In the rows, 128 means zero.
Here are made-up nodes, facts about them, and rows of numbers that follow some of those facts. Name the node behind each unnamed row.

Named rows:
tufle: [156 155 125 116 111 131 122 142 133  91 169 129 140 108  86 129 119  95
 121 121 135 146 160 114 123 129]
fistabe: [131 102 139  92 126 137 129 247 124 120 157 142 131 105 103 109 125  57
 121 126 147 136 126 111 101 128]
fluklir: [100 141 143 139 121 133 133 164 126 152 145 113 106 112 154 130 154 139
 128 121 118 128 129 124 137 144]
dresem: [150 147 130 118 166 134 128 136 140 148 118 115 122 137 150 164 111 120
 150 112 166 122 124 148 102 118]
drigik: [149 136 122 125 154 127 124  89 139 124  95 145 128 136 143 167 102 134
 152 120 146 122 123 129 103 108]
faba: [105 155 136 134 114 133 123 132 134 131 137 151 101 114 152 139 129 133
 162 114 116 131 155 116 110 122]
tulu: [146 139 121 140 127 119 114  92 130 126 127 114 132 124 115  97 135 105
 119 131 135 131 129 130 132 133]
timudror: [143 113 117 141 137 122 135 114 123 115 109 115 139 134  97 110 129 126
 127 135 127 127 116 130 139 135]
deflezik: [137 162 120 143 112 126 113  54 134 124 145 127 133 125 132 138 133 153
 128 127 118 133 153 128 148 131]
rupa: [141 109 119 139 137 123 137 125 121 118 107 120 136 131 102 111 129 121
 130 133 127 126 115 125 134 133]
vodo: [129 139 126 133 130 125 129 131 126 125 122 115 116 127 115 106 128 116
 126 130 130 129 126 133 120 127]
gregek: [120 160 131 139 122 133 125 108 134 127 136 132 113 111 141 159 131 141
 154 113 116 133 150 115 127 129]
belestum: [ 90 127 137 126 121 133 126 177 116 148 131 124 110 118 156 121 155 154
 115 129 119 125 115 123 138 144]
rusul: [163 121 121 100 126 132 120 147 134  93 142 151 151 121  93 134 101  82
 128 127 148 140 141 117 104 113]
siba: [149 136 134  88 140 139 117 221 131 120 162 135 131 114 109 128 113  57
 128 115 169 139 141 129  90 120]
murak: [130 133 129 136 134 124 130 136 127 124 115 114 120 123 116 120 132 116
 128 124 131 130 124 125 121 134]
nezum: [141  39 143 161 123 109 154  70 117 115 127 120 151 183 120 161 131 153
  52 170 111 112 117 134 138 150]
riskanun: [165 107 109 118 169 130 132 108 129 138 101 130 154 153 122 143 106 135
 141 131 158 114 103 151 126 118]
kuflo: [123 142 154  68 116 120 121 196 155 106 124 101 144 126 136 124  96  45
  95 103 152 155 126 125 108  89]
graka: [137 139 126 132 132 124 124 111 127 127 121 113 118 124 119 108 132 108
 122 133 129 130 122 126 123 128]

Facts:
δ: is directly part of; ρ: refers to; Θ: is of sort; λ: belongs to class; η: is directly followed by
{drigik kadas flivek kletu drista meple rusul labur} δ liplu
{stuflutril maplak tratuve ratam pleven burol ziste trugro} δ vodo
{plistik faste loskal stilostam belestum brazor sivum flefas} δ gitebro
{kobruk treka} δ skamoti
{babram falor ketronek timudror kestal rupa miflas skelir} δ muste
{gruton bofo} δ pleven
{tratruska rukluplik misto gitrar gregek tufle sufem} δ brotikek
{zupum klevul ditim} δ nuler
{riko stutra nisem trigrol soflo tulu} δ skepler
{bunes stafla fluklir vago lozur riskanun nuler murak} δ lolur
{stepek pata flugu bravis budru} δ pivus
{deflezik skepler tevefa brafes} δ graka
{dobol lemas nestim} δ grokloro
{koskidrer siba} δ roflen
{dresem skunun sogun pakote vedros} δ nezum
{drebroda pliskos meskiton} δ tulu
{kastis fisur} δ dobol
{flezol} δ murak
{saklon stograke poti ligrida} δ vuskas
{zerim rebe pomul brabru kuflo skemim vonan} δ stograke
{brugrar floskar madrek faba viflerus flomuk} δ stuflutril
{brugi mistil busosem pana miskubu gristar rivon brelur teku brotriflil nufak} δ trugro
{fistabe liba diras trogri drogetir} δ tiskur
{nezum brotikek} δ skidar
{klustek tregras katrom vabrulos skiges nofus} δ rupa
{skupim kastek pone robul favi baves skodre gagrel} δ zufa
{pleza} δ timudror
{bralas stuflive} δ ziste
{pivus} δ tratuve
{gitebro fopum zufa} δ tifo
{rodru kluratros plupok} δ vago
{vigin} δ liba
{veplipo sizen} δ poti
{migalak} δ treka
{pluflek} δ stafla
{roflen} δ tritri
{roki} δ ketronek
{delegek} δ ratam
[plistik robul vigin gristar] ρ muste
[babram bunes] ρ drebroda
[tratruska] ρ drogetir
[riko falor faba] ρ grokloro
[deflezik] ρ nestim
[dresem] ρ riskanun
[saklon] ρ skepler
[loskal] ρ kluratros
[brugrar] ρ vago
[floskar] ρ dobol
[madrek] ρ tritri
[stutra siba] ρ skamoti
[fluklir] ρ zufa
[pomul] ρ gitebro
[kadas baves gregek] ρ kestal
[klustek fopum] ρ skidar
[brabru tufle] ρ poti
[pleza] ρ pakote
[bralas] ρ rupa
[kuflo] ρ vigin
[flivek] ρ tiskur
[katrom] ρ roflen
[skemim trogri] ρ vuskas
[flugu] ρ timudror
[pakote budru] ρ nezum
[kletu] ρ pivus
[lemas roki] ρ brazor
[migalak meple] ρ brotikek
[pluflek] ρ lolur
[sivum] ρ saklon
[teku] ρ bofo
[brotriflil] ρ budru
[plupok flefas] ρ kobruk
[nufak] ρ gruton
[labur] ρ flezol
{drigik tratruska riko deflezik bofo koskidrer loskal falor zerim pliskos brugrar floskar mistil faba stutra pata brabru pleza sogun kuflo kastek rukluplik flivek tregras katrom skemim vonan busosem kletu baves lemas stuflive vigin veplipo soflo brazor kluratros diras nestim trogri flomuk gitrar lozur pluflek drogetir gregek teku skodre sizen vedros rusul bravis ditim skiges tufle nufak roki gagrel miflas skelir nofus sufem labur} Θ 116
{plistik kobruk babram zupum faste bunes stepek dresem drebroda kastis flezol saklon rebe brugi fistabe stilostam skunun madrek fluklir pomul kadas klustek klevul siba skupim belestum bralas nisem pone trigrol flugu pakote robul favi misto vabrulos pana rodru viflerus miskubu gristar rivon brelur migalak drista tevefa fopum meple sivum riskanun brotriflil plupok meskiton kestal fisur budru flefas delegek brafes} Θ 895
[drigik zupum faste riko stepek dresem saklon mistil stutra bralas favi kletu rodru veplipo soflo rivon lozur drogetir teku skodre riskanun nofus] λ 87
[plistik tratruska bofo kastis flezol pliskos rebe fluklir klustek brabru belestum sogun nisem katrom busosem vigin viflerus brazor miskubu brelur gitrar migalak pluflek budru gagrel flefas skelir labur] λ 619
[kobruk babram brugrar brugi fistabe floskar stilostam flivek flugu sizen meskiton tufle] λ 384
[bunes deflezik koskidrer drebroda loskal falor zerim skunun madrek faba pomul kadas pata klevul skupim pleza rukluplik pone tregras trigrol skemim pakote vonan misto vabrulos pana baves lemas stuflive kluratros diras nestim trogri flomuk drista tevefa fopum sivum gregek brotriflil plupok vedros ditim skiges nufak roki miflas delegek brafes sufem] λ 471
[siba kuflo kastek robul gristar meple rusul bravis kestal fisur] λ 4
η (each to the one after it):
drigik drista flivek rusul labur kadas kletu meple
kobruk treka
zupum ditim klevul
bunes vago fluklir murak riskanun lozur nuler stafla
dobol nestim lemas
bofo gruton
dresem vedros pakote skunun sogun
drebroda meskiton pliskos
ketronek babram falor kestal miflas rupa timudror skelir
fistabe trogri diras drogetir liba
mistil pana nufak miskubu brelur rivon gristar teku brugi busosem brotriflil
faba viflerus floskar flomuk madrek brugrar
pomul kuflo vonan skemim zerim brabru rebe
siba koskidrer
bralas stuflive
nisem stutra riko soflo tulu trigrol
poti ligrida stograke saklon
pone kastek favi skodre skupim baves robul gagrel
tregras katrom klustek nofus skiges vabrulos
rodru plupok kluratros
veplipo sizen
brazor sivum belestum faste stilostam loskal plistik flefas
gitrar rukluplik gregek tratruska misto tufle sufem
tevefa skepler brafes deflezik
bravis stepek pata budru flugu
zufa gitebro fopum
brotikek nezum
fisur kastis
trugro burol stuflutril ziste ratam maplak pleven tratuve

Which node is each row?
No name comes twice in this set of rows, the named rows included.
[ 99  60 159 161  95 117 151 112 117 148 171 134 129 174 168 146 149 168
  60 162 103 108 139 144 137 154] => budru
[172 181 110 136 149 125 115  33 144 119 120 119 144 148 130 166 106 157
 136 120 153 128 144 150 123 113] => kletu
[ 70 163 158  96 106 116 124 178 139 154 124  51 125 136 184  97 151 139
  62 111 123 142 103 154 167 122] => plistik
[ 97 150 140 150 112 129 133 122 131 132 131 131 102 105 153 151 146 150
 140 119 101 133 141 103 130 136] => katrom
[132 164 123 128 127 134 114 120 124 142 154 107 131 132 137 130 142 158
 113 124 134 129 140 151 148 141] => fopum
[131  56 132  92 130 136 138 251 114 115 136 162 143 111  90 100 121  55
 131 136 141 130 107 105 108 127] => kobruk
[140 127 126  88 125 137 115 222 117 111 163 130 143 116  97 106 129  87
  97 131 152 137 128 127 118 134] => stilostam
[132 105 116 141 122 126 134  67 123 117 116 142 148 136 113 137 125 160
 135 140 102 125 125 120 156 129] => kluratros
[118  95 132 128 138 125 136 166 123 125  97 135 117 120 120 115 129 104
 141 128 127 125 107 111 113 129] => dobol
[111  59 129 114 131 129 122 148 120 156 114 164 131 118 144 100 136  94
 140 139 123 117  98 111 130 128] => drebroda
[144 151 127 118 158 133 122 146 140 149 125 132 122 143 155 144 110 123
 153 114 168 119 129 157  95 112] => bralas
[123 146 133 128 132 135 127 140 129 148 148 115 121 125 143 138 140 135
 133 119 130 128 136 136 135 138] => plupok
[132 134 118 141 117 127 127  66 129 119 130 133 140 133 124 143 128 159
 131 131 109 129 138 127 151 130] => koskidrer
[169 143 111 131 147 121 110  30 143 125 108 142 146 141 134 149 106 135
 140 129 150 124 129 136 120 110] => soflo

The same nodes again, as new rows of numbers:
Some nodes and their rows:
kuflo: [131 130 125 116 145 129 107 146 129 111 131  88 127  77 143 146 134 130
 115 140 110 151 108 148 155 115 144 133 121 103 106 132 149 138 125 128
 142 136 143 131 133]
klevul: [130 132 127 135 116 137 139 118 113 127 128 153 129 145 122 129 142 123
 122 123 154 127 111 142 135 116  98 139 135 125 147 137 113 111 138 142
 161 108 124 132 135]
skunun: [129 128 125 131 115 136 139 119 114 130 128 154 130 144 124 127 142 118
 123 122 156 126 113 145 130 116 102 134 134 125 152 138 114 112 141 140
 161 104 121 134 136]
teku: [122  98 110 137 144 113 139 130 150 129 124 131 138 124 149 125 141  92
 118 120 130 124 135 153 119 163 146 121 123 110 114 142 127 126 140 112
 141 125 111 133 140]
tratruska: [132 132 122 112 135 117 129 153 146 111 125 103 117 101 142 145 135 116
 133 132 120 149 126 154 130 132 141 131 134 116 109 128 132 130 118 134
 154 136 133 137 131]
flefas: [126 114 116 106 117 113 137 145 152 123 141  93 105  97 161 131 124 111
 133 124 146 129 134 150 105 109 143 126 135 138 108 144 118 126 137 132
 145 118 129 157 131]
pleza: [109 112 126 138 136 141 101 126 116 120 123 158 134 157 137 138 141 107
 123 143 160 136 137 159 148 134 123 134 135 129 115 141 113 115 111 129
 165 131 121 116 131]
gitrar: [136 154 125 111 136 114 133 157 135 111 119 104 118 104 125 146 140 122
 132 131 110 150 107 143 131 137 123 139 130 104 116 122 130 134 116 142
 159 137 145 131 136]
meple: [122 100 120  98 127 126 117 138 151 121 147  98 118  70 148 129 128 121
 130 132 128 130 129 146 111 100 149 123 132 124 119 139 133 129 149 114
 145 107 134 154 134]
poti: [113 146 145 133 139 122 117 129 141 114 112 106 134 128 127 123 130 150
 123 131  87 128 115 131 119 129 125 142 129  96 123 126 119 129 133 135
 132 125 148 131 134]
vedros: [123 143 125 141 133 135 125 128 110 123 117 155 131 147 121 139 154 112
 123 122 149 139 108 149 151 140 106 138 123 114 156 130 117 116 122 138
 165 126 122 119 137]
brelur: [145 129 118  97 123 111 153 145 132 123 127 107 117  89 137 130 133 118
 130 128 119 136 116 138 103 129 127 130 139 121 112 142 121 131 148 141
 158 109 142 147 133]
diras: [123 140 121 136 134 132 125 127 113 127 119 153 131 144 125 137 154 110
 124 121 150 136 115 152 145 141 110 137 122 115 157 133 116 113 126 135
 163 122 118 120 138]
brotriflil: [108  80 108 122 127 137 124 116 122 143 136 161 130 136 159 119 135  89
 123 130 184 121 162 162 109 126 135 118 147 152 118 160  99 107 151 118
 161  89 109 141 131]
pivus: [116 138 132 124 140 115 122 127 136 121 113 109 139 116 139 113 137 135
 123 129  95 124 119 133 106 144 132 142 129  94 130 145 116 129 147 131
 134 113 142 132 135]
gitebro: [106 155 141 140 135 112 105 131 135 124 119  97 117 126 137 124 128 140
 118 121 106 115 107 127 116 133 123 144 109 100 125 135 107 131 131 138
 124 132 147 134 138]
kadas: [132 110 122 137 108 143 149 100 159 112 138 149 119 138 153 123 148 128
 135 126 161 125 118 158 145 129 125 128 138 151 164 142 120 103 138 125
 147 121  94 145 116]
graka: [110 140 134 127 137 116 118 134 140 120 114 110 138 125 132 116 133 137
 126 126  94 125 124 135 108 125 129 144 129  88 135 134 120 128 140 131
 133 116 138 134 136]
pliskos: [133 147 120 109 135 112 133 157 135 115 120 102 118 100 129 143 140 116
 134 127 115 147 117 147 123 135 128 137 130 105 120 125 130 131 121 138
 160 133 139 134 137]
treka: [114 148 141 134 139 118 117 131 138 119 113 105 135 121 129 121 132 144
 122 126  93 127 115 132 116 130 124 142 127  90 127 127 117 128 140 135
 131 121 145 133 137]

Rows to name:
No name comes twice in this set of rows, the named rows included.
[136 113 139 146 119 126 150 120 146 115 128 124 135 143 123 131 126 133
 113 133 114 122 102 133 132 126 114 130 134 115  92 129 130 134 130 136
 140 132 137 135 135] => dresem
[133 107 119 132 125 114 160 124 139 130 128 133 137 127 131 118 135 105
 114 116 120 116 115 135 105 138 121 125 129 109 113 144 123 129 155 125
 145 107 125 142 142] => rivon
[135 136 128 143 144 119 127 138 104 130 107  89 168 116 163 117 123 136
  94 118 120 146 126 153 139  80 140 146 127  66 111 149 150 132 148 154
 104 107 128 139 134] => muste
[130 156 126 116 134 111 122 155 134 114 123  96 107 105 133 150 137 121
 128 130 116 141 104 139 133 140 124 139 119 113 112 128 122 134 111 143
 155 147 147 132 136] => brazor
[130 142 130 141 112 136 131 117 107 127 127 145 120 152 122 134 140 128
 117 124 154 123  96 134 142 124  94 141 122 129 146 140 108 117 132 150
 158 119 133 130 135] => pone
[152 102 109 111 138 126 136 140 104 133 136  79 144  57 180 130 122 118
  92 127 144 152 123 155 144  78 155 125 131 105  92 164 157 138 167 143
 119  96 131 155 129] => gristar
[128 115 127 138 120 116 155 127 141 128 130 128 138 137 123 122 130 113
 119 116 121 116 115 137 110 122 116 130 131 105 115 130 124 129 145 128
 145 113 128 142 144] => riskanun
[129 146 127 104 144 122 111 149 125 114 126  98 119  74 123 145 142 130
 125 135  96 145  96 133 136 137 129 136 118  98 123 128 137 141 130 128
 157 129 154 126 139] => bravis
[138 114 110  94 126  99 160 153 149 129 132  94 118  77 147 123 127 101
 130 119 117 130 132 141  82 127 143 125 140 115 106 146 126 132 157 128
 150 102 136 160 138] => brugi
[130 112 123 134 120 141 142 111 120 127 130 155 127 142 143 125 144 117
 120 129 160 128 124 150 135 131 115 131 140 140 135 151 109 112 144 136
 155 107 117 134 128] => madrek
[ 91 119 147 128 148 127  83 138 126 129 113 119 136 140 122 127 114 135
 120 146  97 125 149 132 106 121 127 137 141 103  68 128 105 134 123 131
 143 118 167 124 140] => nezum
[128 100 134 143 120 126 148 118 156 116 133 126 134 139 136 125 124 123
 117 131 123 119 118 141 126 125 127 125 135 121  95 131 128 129 132 126
 138 128 124 141 133] => saklon

Now the same nodes, written a new way:
Some nodes and their rows:
baves: [147 129 110 139 102 136 110 100 101 104  62 116 131 152 118 178 140 100
 131 122 134  96 153 115 146 126 146 140 112  81 117 136 152 112 138  74
 164 110 101 154  93 164 132 122 134 117 137  81 108 146 129]
tratuve: [111 131 136 151 111  75 133 123  98 140 153 154 131 153 139 102 116 136
  93 143 148  99  72 131 154 123 100 130 132  96 135  99 144 124 118 134
 162 114 137 124 136 150 146 148 149 151 104 109  98 142 131]
pleven: [113 128 134 152 110  80 130 124 102 144 153 152 133 153 135  99 121 139
  91 140 144 102  73 133 154 125 101 132 135 100 133 104 140 128 123 135
 159 113 141 119 137 146 148 146 145 150 106 116 100 139 134]
gitrar: [180 139 188 116 130 141 123 123 109 127 128  90 150 163 124  98 141 143
 101 146 150 138 101 147 127 118 117  62 153 130 120 102 112 140 145 120
 158 115 176  87 166 103 171 122 139 112 157 134 101 155 105]
drista: [135 139  86 153 124 160 126 113  91 124 130 114 140 137  89 143 147 105
 153 108 135 120 159 138 152 155 124 148 129 128 105 168 164  86 148  79
 129 139 120 121 119 152 145 152 127 119 123  91 141 120 121]
rodru: [125 136 110 165 135 167  94 146 100 130 147 113 137 152  91 116 120  88
 165  88 118 111 136 155 127 150 115 141 151 129 108 160 155 127 122  97
 150 113 143 113 156 129 148 151 118 157 117 105 126 117 139]
vago: [129 128 132 161 112 120 118 117 119 162 189 138 160 148 136  84 124 134
  88 133 150 106  93 147 139 140 104 122 160 131 122 126 132 129 139 122
 135 105 149  84 142 136 156 137 141 138 109 151 115 121 124]
trogri: [159 124 103 142 111 152 107  94 107 114  84 110 147 150 105 173 145 109
 150 125 129 114 151 134 147 140 151 136 120  82 117 146 144 111 136  73
 151 116 110 132 102 154 123 126 132 116 147  99 113 139 125]
rebe: [129 160 184 110 140 105 155 152  61 117 142 116 113 144 129  96 114 131
 108 136 167 112  85 125 141 105  78  76 138 149 113  82 142 112 137 147
 162 134 166 126 173 124 174 151 138 120 130  75 120 156 108]
gristar: [ 94 110  86 156 200  92 120 139  47 110  95  67  91 129  45  89 127  87
 177  33 133 150  72 160 188 156 164 175 112 138 133  63 113 115 151 101
 138 147 135 153 120 115 130 172 121 168 114 135 108 216 120]
pakote: [150 146 125 162 115 171 157 111  93 155 184 136  69 120 151 119 126 127
 203 155  70 182 147 189 190 159 118 116  88 110  62 187 152  60 116  94
 151 165 137 185 126 195  55 197  75  99 114 103 137 156 144]
skunun: [115 144  93 147 126 135 142 111  76 114 127 126 125 130 108 145 129  99
 153 111 151 108 152 132 153 138 116 148 124 118 111 147 172  79 140  82
 137 138 108 146 116 165 139 157 121 124 118  75 145 124 120]
miflas: [140 140 106 137 119 141 127  83 103 112 108 116 142 146 130 155 133 105
 141 130 154 116 156 146 142 130 148 137 132  88 120 136 151 100 136  58
 145 123 102 137 102 162 123 133 117 123 134 113 125 130 115]
meskiton: [131 156 138 139 137 132 122 137  81 115 155 130 119 145  99 117 112  88
 136 103 153 107 137 139 153 134 107 130 137 122 127 155 158 121 142 109
 140 130 140 123 142 125 144 159 111 120 134  80 117 135 120]
brafes: [120 143  91 149 126 138 141 113  79 116 129 125 128 132 108 147 131 101
 154 110 147 107 149 137 153 140 117 148 126 120 109 149 169  80 140  82
 135 138 110 141 116 164 136 156 123 125 116  77 142 123 122]
delegek: [122 142  89 154 123 141 142 113  85 118 129 128 131 139  94 140 147 103
 147 114 142 117 157 140 155 143 120 148 120 116 121 154 170  79 136  80
 140 142 110 134 119 155 144 157 124 127 120  80 143 125 123]
labur: [169 141 197 107 128 119 123 130  90 116  99  99 133 162 125 118 130 139
 103 150 147 120  86 128 136 103 111  65 135 114 120  81 115 142 138 137
 175 114 166 115 157 113 159 120 145 117 159 100  91 171 115]
roki: [152 133 106 140 114 146 114  91 100 116  85 115 146 152 110 173 138 108
 148 126 132 107 148 137 149 131 150 136 114  77 122 131 146 104 130  75
 153 118 102 140  99 156 119 125 129 120 147  91 120 143 126]
stafla: [114 133 141 150 111  86 127 121  94 146 161 148 134 145 151 106 100 130
  96 136 149  87  70 132 149 121  98 126 137 109 124  93 136 131 123 136
 154 107 135 127 131 153 138 140 142 144 107 111 109 139 129]
sizen: [134 159 158 122 130 108 125 105  98 100 126 134 115 153 142 127  96  90
 119 125 173 104 137 146 143 108 132 120 134  84 141 123 149 133 127  86
 159 118 121 141 123 136 126 141 102 126 143 101 101 148 117]

Name these rows:
No name comes twice in this set of rows, the named rows included.
[112 140 109 163 136 151 102 146  97 120 142 123 133 152  95 113 119  88
 160  93 122 115 132 152 130 144 111 140 148 120 117 156 163 123 117  97
 157 119 137 121 157 135 149 156 118 165 113  99 120 119 141] => stepek
[145 127 115 156 128 164  93 151  92 126 117 107 139 152  75 138 133 102
 161  97 110 109 127 135 141 148 111 135 132 124 105 152 151 124 133 114
 154 116 146 117 151 129 148 145 138 139 133  80 117 133 141] => siba
[137 117 124 165 109 109 112 127 123 150 158 141 153 162  99  93 149 148
  97 139 122 128  83 145 153 149 113 130 143 105 135 138 136 140 130 134
 152 118 156  87 148 124 157 144 156 145 115 137  93 134 135] => trugro
[138 140 132 139 127 144 107 111 109 118 119 111 138 158 131 127 119 103
 138 121 142 117 135 153 125 123 137 119 145  95 122 126 144 131 120  77
 164 107 128 122 135 140 138 129 115 149 131 126 109 134 127] => rusul
[143 118 130 163 112 126 102 123 114 166 171 131 159 152 115 105 127 138
 102 130 130 105  83 143 147 145 109 122 145 124 116 127 125 143 139 135
 142 105 153  88 140 131 147 134 152 133 121 135 108 132 131] => ketronek
[157 120  98 145 115 147 113  93 111 111  80 114 145 157  95 167 155 114
 147 128 125 130 152 142 151 142 154 141 117  73 126 153 147 108 133  69
 157 124 114 127 106 149 128 134 133 124 144 104 107 137 127] => nufak
[121 132 133 158 112 113 122 116 115 157 189 143 154 147 140  87 114 133
  91 136 156 100  90 147 136 137 102 121 159 130 123 121 135 130 136 120
 136 107 145  90 141 136 156 137 139 139 108 145 118 119 123] => skepler
[113 143 124 137 129 122 118 146  70 110 110 125 117 145 110 143 106  96
 153 104 130  92 114 123 143 122 101 135 123 108 111 116 162 114 118 116
 167 119 126 153 143 148 139 150 129 150 120  51 119 140 138] => meple
[154 142 182 122 131 128 132 163  66 127 121 105 128 151  94 110 135 136
 116 129 134 111  88 121 148 113  81  78 126 146 115  94 132 122 139 161
 165 128 172 114 173 109 173 141 154 114 149  66 112 166 120] => migalak
[ 89 112  96 160 191  88 115 141  42 114  91  69  78 124  68  84 114  72
 164  30 134 130  79 148 186 145 160 172 107 155 123  54 110 115 157  96
 138 133 128 172 109 127 130 167 119 159 111 133 110 225 120] => robul
[137 147 190 114 128 105 140 166  58 113 106 112 104 148 120 105 126 128
 101 131 144 102  84 102 147 106  81  78 122 148 107  85 141 122 140 156
 177 126 166 139 168 128 176 143 152 113 135  56 107 171 122] => flefas
[128 133 128 140 126 125  98 118 107 104  90 124 127 168 119 141 112  95
 154 115 122 112 124 149 127 121 138 136 134  64 131 124 150 141 100  83
 183 107 122 141 139 138 129 135 119 172 129 103  90 141 147] => teku

